Below are the code and all the weights of a small trained network. Each question names an input and a target symbol and asks about switching units off, where a switched-off unit gives its printed mean instead of its output.

import numpy as np


def w(rows, s, z=0):
    codes = np.array(rows[::2]) - 128.0
    scale = np.full(codes.shape[1], s)
    scale[-1] = z or s
    return codes * scale


def f(y):
    return np.maximum(y, 0)


def softmax(a):
    e = np.exp(a - a.max(-1, keepdims=True))
    return e / e.sum(-1, keepdims=True)


def log_softmax(a):
    a = a - a.max(-1, keepdims=True)
    return a - np.log(np.exp(a).sum(-1, keepdims=True))


def net(x, mask):
    ids = ['αβγδεζηθλμπστφψω'.index(c) for c in x.split()]
    T = len(ids)
    res = E[ids] + P[:T]
    u = 0
    for l in range(2):
        q, k, v = (res @ M[l].T for M in (Q, K, V))
        z = softmax(np.where(np.tri(T) > 0, q @ k.T / 3**0.5, -1e9)) @ v
        res = res + np.where(mask[u], z, O[l][:, -1]) @ O[l][:, :-1]
        u += 1
        y = f(res @ A[l][:, :-1].T + A[l][:, -1])
        res = res + np.where(mask[u : u + 4], y, B[l][:, -1]) @ B[l][:, :-1]
        u += 4
    return log_softmax(res[-1] @ U[:, :-1].T + U[:, -1])


Q, K, V, O, A, B = {}, {}, {}, {}, {}, {}
E = w([
[131,70,101],'α',
[162,37,114],'β',
[101,116,113],'γ',
[142,108,197],'δ',
[83,191,145],'ε',
[44,54,246],'ζ',
[66,131,83],'η',
[79,49,172],'θ',
[195,132,208],'λ',
[173,102,24],'μ',
[67,111,76],'π',
[238,102,173],'σ',
[116,151,176],'τ',
[246,20,98],'φ',
[167,124,210],'ψ',
[169,94,91],'ω',
],0.014)
P = w([
[169,148,254],'0',
[122,116,140],'1',
[87,141,118],'2',
[92,132,127],'3',
[128,110,165],'4',
[156,80,131],'5',
[166,60,129],'6',
[115,130,150],'7',
[52,172,132],'8',
[139,112,163],'9',
[73,163,152],'10',
[137,110,162],'11',
],0.0091)
Q[0] = w([
[59,70,112],'0.h1',
[74,29,39],'0.h1',
[206,111,2],'0.h1',
],0.0079)
K[0] = w([
[100,208,179],'0.h1',
[35,94,120],'0.h1',
[10,2,109],'0.h1',
],0.0095)
V[0] = w([
[70,2,156],'0.h1',
[76,123,162],'0.h1',
[240,198,75],'0.h1',
],0.0054)
O[0] = w([
[7,197,230,254],'0.h1',
[122,166,116,176],'0.h1',
[236,4,92,15],'0.h1',
],0.0041,0.0036)
A[0] = w([
[93,154,184,254],'0.n1',
[205,241,140,138],'0.n2',
[57,70,92,143],'0.n3',
[1,110,116,101],'0.n4',
],0.0083,0.0051)
B[0] = w([
[72,2,54,247],'0.n1',
[125,7,203,140],'0.n2',
[242,26,83,174],'0.n3',
[154,134,213,204],'0.n4',
],0.0083,0.011)
Q[1] = w([
[52,12,134],'1.h1',
[150,140,102],'1.h1',
[81,15,108],'1.h1',
],0.012)
K[1] = w([
[96,176,238],'1.h1',
[147,84,126],'1.h1',
[105,135,254],'1.h1',
],0.0087)
V[1] = w([
[138,138,75],'1.h1',
[175,5,55],'1.h1',
[98,139,195],'1.h1',
],0.016)
O[1] = w([
[197,114,172,1],'1.h1',
[72,227,251,250],'1.h1',
[127,123,59,250],'1.h1',
],0.011,0.017)
A[1] = w([
[189,157,194,66],'1.n1',
[61,74,119,184],'1.n2',
[1,65,177,78],'1.n3',
[111,90,34,2],'1.n4',
],0.0078,0.0043)
B[1] = w([
[26,140,123,137],'1.n1',
[74,171,144,197],'1.n2',
[254,64,61,255],'1.n3',
[215,173,234,163],'1.n4',
],0.0096,0.029)
U = w([
[8,104,50,230],'α',
[106,143,99,62],'β',
[88,179,81,211],'γ',
[167,166,113,108],'δ',
[187,165,20,173],'ε',
[144,49,125,25],'ζ',
[132,155,95,4],'η',
[104,101,98,200],'θ',
[66,167,97,151],'λ',
[151,153,136,157],'μ',
[55,136,101,69],'π',
[74,123,125,153],'σ',
[103,142,85,89],'τ',
[69,123,102,132],'φ',
[94,132,135,100],'ψ',
[103,142,92,25],'ω',
],0.011,0.0029)

Each question gives the input, a string of symbols that net reads in full, and the target symbol t.
The units are the heads (3 rows each of Q, K, V and O) and the neurons (one row each of A and B). Each row of codes is followed by its name. A weight is (code - 128) times the scale printed after its matrix; where a second scale follows, it is the last column's (O, A, B and U).
mask holds one flag per unit, layer by layer, with each layer's heads first. A switched-off unit (its flag False) gives its mean, the last column of its rows in O or B, instead of its output. The means were averaged over made-up inputs and are rounded, as every weight is.
A unit's drop is (log p(t) with every unit on - log p(t) with that unit switched off) / (log p(t) with every unit on - log p(t) with every unit switched off).
The circuit of an input: a set's keep is (log p(t) with only the set's units on - log p(t) with every unit switched off) / (log p(t) with every unit on - log p(t) with every unit switched off). Starting from all 10 units, units are removed one at a time, each time the one whose removal leaves the highest keep (on an exact tie, the one counted first), for as long as the keep stays at least 0.8.
circuit, biggest first: the units of the circuit, biggest drop first
most important unit: the unit with the biggest drop
k most important neurons: the k neurons with the biggest drops, biggest first
k most important neurons of layer l: the k neurons of layer l with the biggest drops, biggest first
drop when u is switched off: that unit's drop, to one decimal
input θ ψ ζ θ φ α, target α: most important neuron of layer 0 : [0.n1]
input θ ζ ζ σ β ω α ω ω, target α: 2 most important neurons : [0.n1 1.n4]
input ζ θ μ γ μ μ α ζ θ γ π ψ, target ε: 4 most important neurons : [1.n4 0.n4 0.n3 1.n1]
input ζ ζ σ μ β α ε λ ζ γ σ π, target ε: 4 most important neurons : [1.n4 0.n3 0.n4 1.n1]
input θ ζ η β τ, target α: 2 most important neurons : [0.n1 1.n4]
input ζ θ σ β γ, target ε: 2 most important neurons of layer 0 : [0.n3 0.n4]
input θ ω ζ ζ ω, target α: 2 most important neurons of layer 0 : [0.n1 0.n4]
input θ β θ θ θ ζ θ ε, target α: 2 most important neurons : [1.n4 0.n1]
input ζ ζ ω β ζ ζ θ δ, target ε: 2 most important neurons : [1.n4 0.n4]
input θ ω τ σ γ, target α: 3 most important neurons : [0.n1 1.n3 1.n4]
input ζ γ ε, target ε: 3 most important neurons of layer 0 : [0.n3 0.n4 0.n2]
input ζ τ λ ζ τ, target ε: 3 most important neurons : [1.n4 0.n4 0.n3]
input θ ζ γ ζ θ τ θ ζ ψ, target α: 2 most important neurons : [1.n4 0.n1]
input θ θ ζ ζ ζ λ ψ ζ, target α: most important unit : 0.n1
input ζ ζ θ ζ ζ θ ζ θ ζ ω ε, target ε: 4 most important neurons : [1.n4 0.n2 0.n4 1.n1]
input ζ ω ζ ζ θ, target ε: 3 most important neurons : [1.n4 0.n3 0.n4]
input ζ ζ τ ζ ζ ζ, target ε: 3 most important neurons : [1.n4 0.n3 0.n4]
input μ θ ζ ε θ ζ σ δ ψ η ω ζ, target ζ: 3 most important neurons of layer 0 : [0.n1 0.n3 0.n2]
input θ π ζ γ, target α: 3 most important neurons of layer 0 : [0.n1 0.n3 0.n4]
input θ ζ τ ζ ζ ω τ ζ γ ζ θ θ, target α: circuit, biggest first : [1.n4]
input ζ λ ζ ζ θ η γ θ ω η, target ε: drop when 0.h1 is switched off : 1.9
input ζ η α τ, target ε: drop when 1.n4 is switched off : 1.5
input θ β ω ω ζ ζ ζ ζ τ, target α: drop when 0.n1 is switched off : 0.1
